Below is a small trained network, with its code and all its weights. Each question gives an input and a target symbol and asks what happens when units are switched off, that is, made to give their printed mean instead of their output.

import numpy as np


def w(rows, s, z=0):
    codes = np.array(rows[::2]) - 128.0
    scale = np.full(codes.shape[1], s)
    scale[-1] = z or s
    return codes * scale


def norm(h):
    return h / np.sqrt((h * h).mean(-1, keepdims=True) + 1e-5)


def f(y):
    return y / 2 * (1 + np.tanh(0.7978845608 * (y + 0.044715 * y**3)))


def softmax(a):
    e = np.exp(a - a.max(-1, keepdims=True))
    return e / e.sum(-1, keepdims=True)


def log_softmax(a):
    a = a - a.max(-1, keepdims=True)
    return a - np.log(np.exp(a).sum(-1, keepdims=True))


def net(x, mask):
    ids = ['Φγθξτψ'.index(c) for c in x.split()]
    T = len(ids)
    res = E[ids] + P[:T]
    u = 0
    for l in range(2):
        q, k, v = (norm(res) @ M[l].T for M in (Q, K, V))
        z = softmax(np.where(np.tri(T) > 0, q @ k.T / 2**0.5, -1e9)) @ v
        res = res + np.where(mask[u], z, O[l][:, -1]) @ O[l][:, :-1]
        u += 1
        y = f(norm(res) @ A[l][:, :-1].T + A[l][:, -1])
        res = res + np.where(mask[u : u + 8], y, B[l][:, -1]) @ B[l][:, :-1]
        u += 8
    return log_softmax(norm(res)[-1] @ U[:, :-1].T + U[:, -1])


Q, K, V, O, A, B = {}, {}, {}, {}, {}, {}
E = w([
[199,202,159,106,97],'Φ',
[65,34,95,85,189],'γ',
[146,129,121,145,178],'θ',
[100,172,133,111,174],'ξ',
[174,77,191,168,35],'τ',
[107,2,100,230,123],'ψ',
],0.026)
P = w([
[97,169,254,190,48],'0',
[182,136,105,179,109],'1',
[162,55,232,51,95],'2',
[133,46,167,58,203],'3',
[112,46,168,49,238],'4',
[134,47,169,44,226],'5',
],0.0091)
Q[0] = w([
[188,248,177,118,171],'0.h0',
[154,32,243,138,16],'0.h0',
],0.011)
K[0] = w([
[203,179,98,105,243],'0.h0',
[190,76,185,250,11],'0.h0',
],0.012)
V[0] = w([
[127,116,8,59,71],'0.h0',
[248,102,2,84,66],'0.h0',
],0.008)
O[0] = w([
[59,41,165,8,164,2],'0.h0',
[32,60,220,66,54,30],'0.h0',
],0.011,0.0073)
A[0] = w([
[86,111,121,7,172,73],'0.n0',
[174,59,121,135,88,124],'0.n1',
[192,145,126,149,70,10],'0.n2',
[145,139,84,87,175,85],'0.n3',
[131,105,66,85,155,58],'0.n4',
[13,89,141,66,91,167],'0.n5',
[161,132,179,124,83,116],'0.n6',
[70,75,96,131,156,203],'0.n7',
],0.02,0.011)
B[0] = w([
[7,175,241,152,229,192],'0.n0',
[85,95,203,189,117,183],'0.n1',
[166,106,210,32,159,171],'0.n2',
[128,179,173,77,107,207],'0.n3',
[196,203,29,197,155,166],'0.n4',
[215,117,193,147,250,176],'0.n5',
[172,194,114,68,188,164],'0.n6',
[239,68,140,124,147,253],'0.n7',
],0.014,0.0071)
Q[1] = w([
[136,96,120,127,80],'1.h0',
[52,92,3,68,104],'1.h0',
],0.019)
K[1] = w([
[198,218,202,153,85],'1.h0',
[146,254,145,196,70],'1.h0',
],0.0093)
V[1] = w([
[66,10,116,172,178],'1.h0',
[106,139,189,107,5],'1.h0',
],0.011)
O[1] = w([
[255,41,198,161,191,118],'1.h0',
[191,157,79,183,28,1],'1.h0',
],0.0098,0.011)
A[1] = w([
[20,61,140,175,37,255],'1.n0',
[139,100,10,87,198,208],'1.n1',
[3,224,47,153,69,117],'1.n2',
[157,245,30,97,36,164],'1.n3',
[105,212,98,3,63,107],'1.n4',
[205,19,155,23,61,63],'1.n5',
[101,20,42,42,183,32],'1.n6',
[108,246,63,163,140,139],'1.n7',
],0.013,0.0099)
B[1] = w([
[163,142,184,251,104,140],'1.n0',
[114,107,175,118,124,255],'1.n1',
[112,158,34,80,141,176],'1.n2',
[148,131,214,55,101,200],'1.n3',
[126,90,102,53,79,148],'1.n4',
[155,110,27,110,152,140],'1.n5',
[248,203,82,201,127,125],'1.n6',
[148,204,111,163,131,242],'1.n7',
],0.02,0.0098)
U = w([
[93,95,49,20,70,166],'Φ',
[196,53,1,129,157,140],'γ',
[29,104,180,67,175,67],'θ',
[97,225,44,182,126,132],'ξ',
[118,130,228,87,18,2],'τ',
[106,83,78,193,41,181],'ψ',
],0.009,0.0057)

Each question gives the input, a string of symbols that net reads in full, and the target symbol t.
The units are the heads (2 rows each of Q, K, V and O) and the neurons (one row each of A and B). Each row of codes is followed by its name. A weight is (code - 128) times the scale printed after its matrix; where a second scale follows, it is the last column's (O, A, B and U).
mask holds one flag per unit, layer by layer, with each layer's heads first. A switched-off unit (its flag False) gives its mean, the last column of its rows in O or B, instead of its output. The means were averaged over made-up inputs and are rounded, as every weight is.
A unit's drop is (log p(t) with every unit on - log p(t) with that unit switched off) / (log p(t) with every unit on - log p(t) with every unit switched off).
The circuit of an input: a set's keep is (log p(t) with only the set's units on - log p(t) with every unit switched off) / (log p(t) with every unit on - log p(t) with every unit switched off). Starting from the 12 units with the biggest drops (on a tie, the unit counted first), units are removed one at a time, each time the one whose removal leaves the highest keep (on an exact tie, the one counted first), for as long as the keep stays at least 0.8.
circuit, biggest first: the units of the circuit, biggest drop first
top k neurons: the k neurons with the biggest drops, biggest first
k most important neurons of layer l: the k neurons of layer l with the biggest drops, biggest first
drop when u is switched off: that unit's drop, to one decimal
input θ ψ θ θ ξ, target γ: top 2 neurons : [1.n3 0.n0]
input θ γ θ τ ψ, target ψ: most important neuron of layer 1 : [1.n0]
input θ ξ ξ, target Φ: circuit, biggest first : [1.h0 1.n4 0.n0 0.n5]
input ξ ξ θ Φ τ, target ψ: 3 most important neurons of layer 1 : [1.n0 1.n3 1.n1]
input θ Φ Φ Φ θ, target Φ: top 3 neurons : [0.n3 0.n2 0.n5]
input θ τ θ, target τ: circuit, biggest first : [1.n3 1.h0 0.h0 0.n5]
input θ θ θ, target ξ: top 3 neurons : [0.n7 0.n5 0.n3]
input τ ψ θ, target γ: circuit, biggest first : [1.h0 0.n0 1.n3]
input θ ψ ψ τ, target γ: top 3 neurons : [1.n5 0.n6 0.n0]
input ξ θ Φ θ, target Φ: 4 most important neurons of layer 0 : [0.n7 0.n2 0.n5 0.n0]
input θ θ θ ξ, target Φ: 3 most important neurons of layer 0 : [0.n7 0.n0 0.n5]
input γ θ τ, target θ: 4 most important neurons of layer 0 : [0.n6 0.n7 0.n1 0.n2]
input θ ξ θ, target ξ: 2 most important neurons of layer 0 : [0.n7 0.n3]
input θ θ γ, target γ: circuit, biggest first : [0.n7]
input ψ θ θ, target γ: 3 most important neurons of layer 0 : [0.n0 0.n5 0.n7]
input τ ξ Φ, target Φ: drop when 0.n1 is switched off : 0.0
input θ ψ ξ, target γ: drop when 1.h0 is switched off : 1.3
input ξ ψ θ θ Φ, target γ: drop when 1.h0 is switched off : 1.3
